Below is a small trained network, with its code and all its weights. Each question gives an input and a class and asks what happens when units are switched off, that is, made to give their printed mean instead of their output.

import numpy as np


def w(rows, s, z=0):
    codes = np.array(rows[::2]) - 128.0
    scale = np.full(codes.shape[1], s)
    scale[-1] = z or s
    return codes * scale


def norm(h):
    return h / np.sqrt((h * h).mean(-1, keepdims=True) + 1e-5)


def f(y):
    return y / 2 * (1 + np.tanh(0.7978845608 * (y + 0.044715 * y**3)))


def log_softmax(a):
    a = a - a.max(-1, keepdims=True)
    return a - np.log(np.exp(a).sum(-1, keepdims=True))


def net(x, mask):
    res = np.array(x, float).reshape(1, 6) / 4 @ E
    u = 0
    for l in range(2):
        y = f(norm(res) @ A[l][:, :-1].T + A[l][:, -1])
        res = res + np.where(mask[u : u + 6], y, B[l][:, -1]) @ B[l][:, :-1]
        u += 6
    return log_softmax(norm(res)[-1] @ U[:, :-1].T + U[:, -1])


A, B = {}, {}
E = w([
[127,128,126,130,126,126,119,130,129],'x0',
[77,161,108,91,68,211,141,189,107],'x1',
[158,224,61,90,213,174,104,131,168],'x2',
[156,59,162,39,161,121,124,143,6],'x3',
[128,132,126,131,127,122,126,133,126],'x4',
[134,117,122,119,123,131,130,124,139],'x5',
],0.015)
A[0] = w([
[147,164,124,198,155,65,97,91,171,75],'L0N0',
[201,135,150,146,210,57,98,72,155,87],'L0N1',
[156,187,58,79,227,159,96,123,137,193],'L0N2',
[197,92,141,52,163,130,107,148,9,173],'L0N3',
[92,59,129,167,85,103,139,141,95,236],'L0N4',
[173,117,159,143,193,40,108,56,159,249],'L0N5',
],0.014,0.011)
B[0] = w([
[166,160,174,72,87,147,221,149,193,172],'L0N0',
[127,132,62,29,9,160,138,110,35,197],'L0N1',
[150,170,75,135,175,177,170,106,128,231],'L0N2',
[207,101,146,111,141,152,58,134,46,233],'L0N3',
[100,130,175,149,49,99,123,180,193,217],'L0N4',
[84,179,180,185,141,79,65,9,178,249],'L0N5',
],0.014,0.019)
A[1] = w([
[5,145,127,75,132,81,147,88,157,2],'L1N0',
[82,136,53,153,110,116,202,197,175,93],'L1N1',
[154,70,126,97,145,182,171,252,79,114],'L1N2',
[159,70,85,205,201,135,141,220,155,214],'L1N3',
[143,159,183,152,149,75,75,68,164,112],'L1N4',
[66,129,92,157,59,62,153,125,177,36],'L1N5',
],0.017,0.0085)
B[1] = w([
[19,150,135,147,120,123,195,231,141,157],'L1N0',
[98,115,132,182,81,149,41,68,58,195],'L1N1',
[113,116,110,90,132,87,238,176,221,187],'L1N2',
[22,119,91,130,79,175,50,253,155,156],'L1N3',
[168,58,123,180,226,103,100,208,132,255],'L1N4',
[104,83,106,60,186,177,211,114,38,226],'L1N5',
],0.019,0.011)
U = w([
[25,61,230,214,174,31,215,145,183,161],'0',
[34,36,134,142,46,225,169,115,23,54],'1',
[211,7,238,204,142,12,17,134,89,81],'2',
[176,54,200,27,5,40,157,230,147,168],'3',
[190,229,72,201,204,125,211,24,236,104],'4',
[38,225,41,198,72,205,42,160,182,255],'5',
[236,162,64,44,239,127,31,19,16,78],'6',
[199,119,22,20,250,206,175,242,116,19],'7',
],0.024,0.0049)

Each question gives the input, the list of numbers given to net, and the class t.
The units are the neurons (one row each of A and B). Each row of codes is followed by its name. A weight is (code - 128) times the scale printed after its matrix; where a second scale follows, it is the last column's (A, B and U).
mask holds one flag per neuron, layer by layer. A switched-off neuron (its flag False) gives its mean, the last column of its row in B, instead of its output. The means were averaged over made-up inputs and are rounded, as every weight is.
A unit's drop is (log p(t) with every unit on - log p(t) with that unit switched off) / (log p(t) with every unit on - log p(t) with every unit switched off).
The circuit of an input: a set's keep is (log p(t) with only the set's units on - log p(t) with every unit switched off) / (log p(t) with every unit on - log p(t) with every unit switched off). Starting from all 12 units, units are removed one at a time, each time the one whose removal leaves the highest keep (on an exact tie, the one counted first), for as long as the keep stays at least 0.8.
units of the circuit, in order: the units of the circuit, biggest drop first
unit that matters most: the unit with the biggest drop
k most important neurons: the k neurons with the biggest drops, biggest first
k most important neurons of layer l: the k neurons of layer l with the biggest drops, biggest first
drop of u: that unit's drop, to one decimal
input [7,-3,-2,-3,4,3], class 0: 2 most important neurons => (L0N5, L0N3)
input [5,1,-1,6,7,3], class 3: 2 most important neurons => (L0N5, L1N2)
input [5,-7,1,-2,-1,-8], class 4: 2 most important neurons => (L0N1, L0N5)
input [1,-5,4,-1,-2,-4], class 4: unit that matters most => L0N3
input [7,-1,-1,-7,-3,-4], class 0: 2 most important neurons => (L0N3, L0N2)
input [7,-7,0,-7,-8,6], class 0: units of the circuit, in order => (L0N3, L1N4)
input [-1,1,7,1,-7,-8], class 7: 3 most important neurons => (L0N5, L0N4, L0N2)
input [8,5,-1,-5,0,-5], class 1: 2 most important neurons of layer 0 => (L0N3, L0N5)
input [5,1,4,5,1,-5], class 7: 2 most important neurons of layer 0 => (L0N5, L0N1)
input [-6,0,-6,4,-5,5], class 2: 2 most important neurons => (L0N1, L0N0)
input [-1,7,-7,-8,0,-4], class 1: 2 most important neurons => (L0N5, L1N5)
input [-5,3,0,8,-7,8], class 3: 3 most important neurons => (L0N5, L1N2, L0N2)
input [4,0,-4,5,-8,-2], class 2: 2 most important neurons of layer 0 => (L0N1, L0N0)
input [2,3,-5,-6,7,5], class 1: units of the circuit, in order => (L1N5)
input [5,7,1,5,-1,-5], class 7: 3 most important neurons of layer 0 => (L0N5, L0N3, L0N4)
input [-2,-6,-3,-4,-7,-4], class 0: 2 most important neurons of layer 0 => (L0N5, L0N3)
input [-5,1,2,7,8,6], class 7: 2 most important neurons of layer 0 => (L0N5, L0N1)
input [-6,4,0,-3,-6,1], class 1: 3 most important neurons => (L0N3, L0N5, L0N2)
input [7,7,-1,-3,2,0], class 1: drop of L0N5 => 1.7
input [8,4,-2,5,6,-1], class 3: drop of L0N5 => 1.9
input [6,8,-4,-6,-5,-2], class 1: drop of L1N5 => 0.2
